Here is a tiny trained network, its code and every weight. The questions are about switching its units off for an input and a target symbol, where a switched-off unit gives its printed mean instead of its output.

import numpy as np


def w(rows, s, z=0):
    codes = np.array(rows[::2]) - 128.0
    scale = np.full(codes.shape[1], s)
    scale[-1] = z or s
    return codes * scale


def norm(h):
    return h / np.sqrt((h * h).mean(-1, keepdims=True) + 1e-5)


def f(y):
    return np.maximum(y, 0)


def softmax(a):
    e = np.exp(a - a.max(-1, keepdims=True))
    return e / e.sum(-1, keepdims=True)


def log_softmax(a):
    a = a - a.max(-1, keepdims=True)
    return a - np.log(np.exp(a).sum(-1, keepdims=True))


def net(x, mask):
    ids = ['ΞΠΣβγεζηθμτψ'.index(c) for c in x.split()]
    T = len(ids)
    res = E[ids] + P[:T]
    u = 0
    for l in range(2):
        q, k, v = (norm(res) @ M[l].T for M in (Q, K, V))
        z = softmax(np.where(np.tri(T) > 0, q @ k.T / 4**0.5, -1e9)) @ v
        res = res + np.where(mask[u], z, O[l][:, -1]) @ O[l][:, :-1]
        u += 1
        y = f(norm(res) @ A[l][:, :-1].T + A[l][:, -1])
        res = res + np.where(mask[u : u + 12], y, B[l][:, -1]) @ B[l][:, :-1]
        u += 12
    return log_softmax(norm(res)[-1] @ U[:, :-1].T + U[:, -1])


Q, K, V, O, A, B = {}, {}, {}, {}, {}, {}
E = w([
[111,121,129],'Ξ',
[113,150,111],'Π',
[238,170,55],'Σ',
[144,3,138],'β',
[112,151,108],'γ',
[124,133,179],'ε',
[129,120,123],'ζ',
[164,144,100],'η',
[132,144,115],'θ',
[218,142,152],'μ',
[100,142,95],'τ',
[143,141,129],'ψ',
],0.02)
P = w([
[126,117,136],'0',
[132,205,173],'1',
[115,103,113],'2',
[142,210,174],'3',
[118,94,95],'4',
[141,212,178],'5',
[153,120,2],'6',
],0.0093)
Q[0] = w([
[102,181,153],'L0H1',
[60,199,188],'L0H1',
[254,139,133],'L0H1',
[206,54,33],'L0H1',
],0.0085)
K[0] = w([
[135,190,254],'L0H1',
[90,174,239],'L0H1',
[183,150,112],'L0H1',
[170,80,23],'L0H1',
],0.0079)
V[0] = w([
[180,255,84],'L0H1',
[34,128,8],'L0H1',
[56,54,190],'L0H1',
[130,210,30],'L0H1',
],0.0041)
O[0] = w([
[70,202,105,251],'L0H1',
[3,238,172,52],'L0H1',
[142,66,216,6],'L0H1',
[171,231,39,187],'L0H1',
],0.0036,0.0026)
A[0] = w([
[42,139,33,200],'L0N1',
[115,136,124,35],'L0N2',
[156,196,198,171],'L0N3',
[92,192,42,59],'L0N4',
[181,98,36,3],'L0N5',
[140,199,253,31],'L0N6',
[90,166,173,58],'L0N7',
[80,147,206,15],'L0N8',
[127,24,81,79],'L0N9',
[93,163,143,17],'L0N10',
[228,115,88,170],'L0N11',
[192,100,107,176],'L0N12',
],0.0078,0.0035)
B[0] = w([
[255,127,192,204],'L0N1',
[112,166,125,128],'L0N2',
[86,233,94,216],'L0N3',
[184,95,83,193],'L0N4',
[153,133,183,161],'L0N5',
[187,147,111,170],'L0N6',
[98,114,138,138],'L0N7',
[140,135,42,136],'L0N8',
[16,141,228,155],'L0N9',
[59,146,160,131],'L0N10',
[66,80,63,253],'L0N11',
[58,146,125,211],'L0N12',
],0.0048,0.0058)
Q[1] = w([
[101,230,201],'L1H1',
[232,100,47],'L1H1',
[116,2,94],'L1H1',
[172,89,61],'L1H1',
],0.008)
K[1] = w([
[200,242,81],'L1H1',
[194,91,180],'L1H1',
[20,118,254],'L1H1',
[99,90,172],'L1H1',
],0.009)
V[1] = w([
[148,195,51],'L1H1',
[108,111,65],'L1H1',
[58,243,123],'L1H1',
[94,98,3],'L1H1',
],0.0055)
O[1] = w([
[3,70,83,249],'L1H1',
[141,68,81,116],'L1H1',
[56,121,137,49],'L1H1',
[127,89,73,117],'L1H1',
],0.0065,0.0019)
A[1] = w([
[196,96,114,76],'L1N1',
[112,174,95,165],'L1N2',
[137,63,106,73],'L1N3',
[212,119,182,93],'L1N4',
[34,172,254,138],'L1N5',
[67,139,92,114],'L1N6',
[153,73,127,53],'L1N7',
[97,209,152,119],'L1N8',
[105,78,243,253],'L1N9',
[116,64,176,168],'L1N10',
[172,102,100,68],'L1N11',
[179,131,75,77],'L1N12',
],0.0098,0.0054)
B[1] = w([
[113,95,126,187],'L1N1',
[99,131,174,253],'L1N2',
[57,163,155,145],'L1N3',
[52,144,101,200],'L1N4',
[167,1,91,185],'L1N5',
[75,113,158,172],'L1N6',
[112,174,174,140],'L1N7',
[165,66,210,205],'L1N8',
[201,202,60,217],'L1N9',
[82,227,114,177],'L1N10',
[129,101,119,165],'L1N11',
[83,99,131,221],'L1N12',
],0.0079,0.0046)
U = w([
[99,49,188,252],'Ξ',
[104,118,100,19],'Π',
[143,161,96,64],'Σ',
[150,132,123,44],'β',
[88,95,120,121],'γ',
[213,11,183,221],'ε',
[105,94,105,71],'ζ',
[10,252,69,28],'η',
[91,98,121,64],'θ',
[171,222,220,184],'μ',
[150,2,61,165],'τ',
[73,112,42,95],'ψ',
],0.0093,0.0039)

Each question gives the input, a string of symbols that net reads in full, and the target symbol t.
The units are the heads (4 rows each of Q, K, V and O) and the neurons (one row each of A and B). Each row of codes is followed by its name. A weight is (code - 128) times the scale printed after its matrix; where a second scale follows, it is the last column's (O, A, B and U).
mask holds one flag per unit, layer by layer, with each layer's heads first. A switched-off unit (its flag False) gives its mean, the last column of its rows in O or B, instead of its output. The means were averaged over made-up inputs and are rounded, as every weight is.
A unit's drop is (log p(t) with every unit on - log p(t) with that unit switched off) / (log p(t) with every unit on - log p(t) with every unit switched off).
The circuit of an input: a set's keep is (log p(t) with only the set's units on - log p(t) with every unit switched off) / (log p(t) with every unit on - log p(t) with every unit switched off). Starting from the 12 units with the biggest drops (on a tie, the unit counted first), units are removed one at a time, each time the one whose removal leaves the highest keep (on an exact tie, the one counted first), for as long as the keep stays at least 0.8.
units of the circuit, in order: the units of the circuit, biggest drop first
most important unit: the unit with the biggest drop
top k neurons: the k neurons with the biggest drops, biggest first
k most important neurons of layer l: the k neurons of layer l with the biggest drops, biggest first
drop of u: that unit's drop, to one decimal
input η ζ η μ γ Ξ, target Ξ: top 2 neurons : (L1N8; L0N11)
input μ η θ, target τ: units of the circuit, in order : (L0N1; L1N10)
input Π β μ γ, target μ: top 3 neurons : (L0N11; L1N8; L0N1)
input μ μ Ξ μ θ Π, target μ: units of the circuit, in order : (L1N8; L0N11)
input μ μ ψ, target τ: most important unit : L0H1
input ψ μ θ μ μ Π, target μ: 3 most important neurons of layer 0 : (L0N11; L0N1; L0N12)
input μ ε Ξ μ θ μ β, target η: 2 most important neurons of layer 1 : (L1N10; L1N3)
input μ γ θ η Ξ, target η: 2 most important neurons of layer 0 : (L0N3; L0N11)
input μ μ Π, target τ: top 3 neurons : (L0N1; L0N4; L0N3)
input ζ β Ξ ζ, target Ξ: top 3 neurons : (L1N8; L1N5; L0N11)
input β μ μ η ψ Ξ, target Ξ: top 2 neurons : (L1N8; L1N5)
input θ η θ ζ μ, target η: 2 most important neurons of layer 1 : (L1N5; L1N8)
input β μ μ β, target μ: drop of L1N10 : 0.3
input ε μ μ β μ τ, target μ: drop of L0N6 : 0.0
input ε θ γ, target μ: drop of L1H1 : 1.4
input Π μ η ε, target ε: top neuron : (L1N5)
input ε Ξ θ, target μ: drop of L1H1 : 0.5
input μ μ μ β, target μ: 2 most important neurons of layer 1 : (L1N10; L1N9)
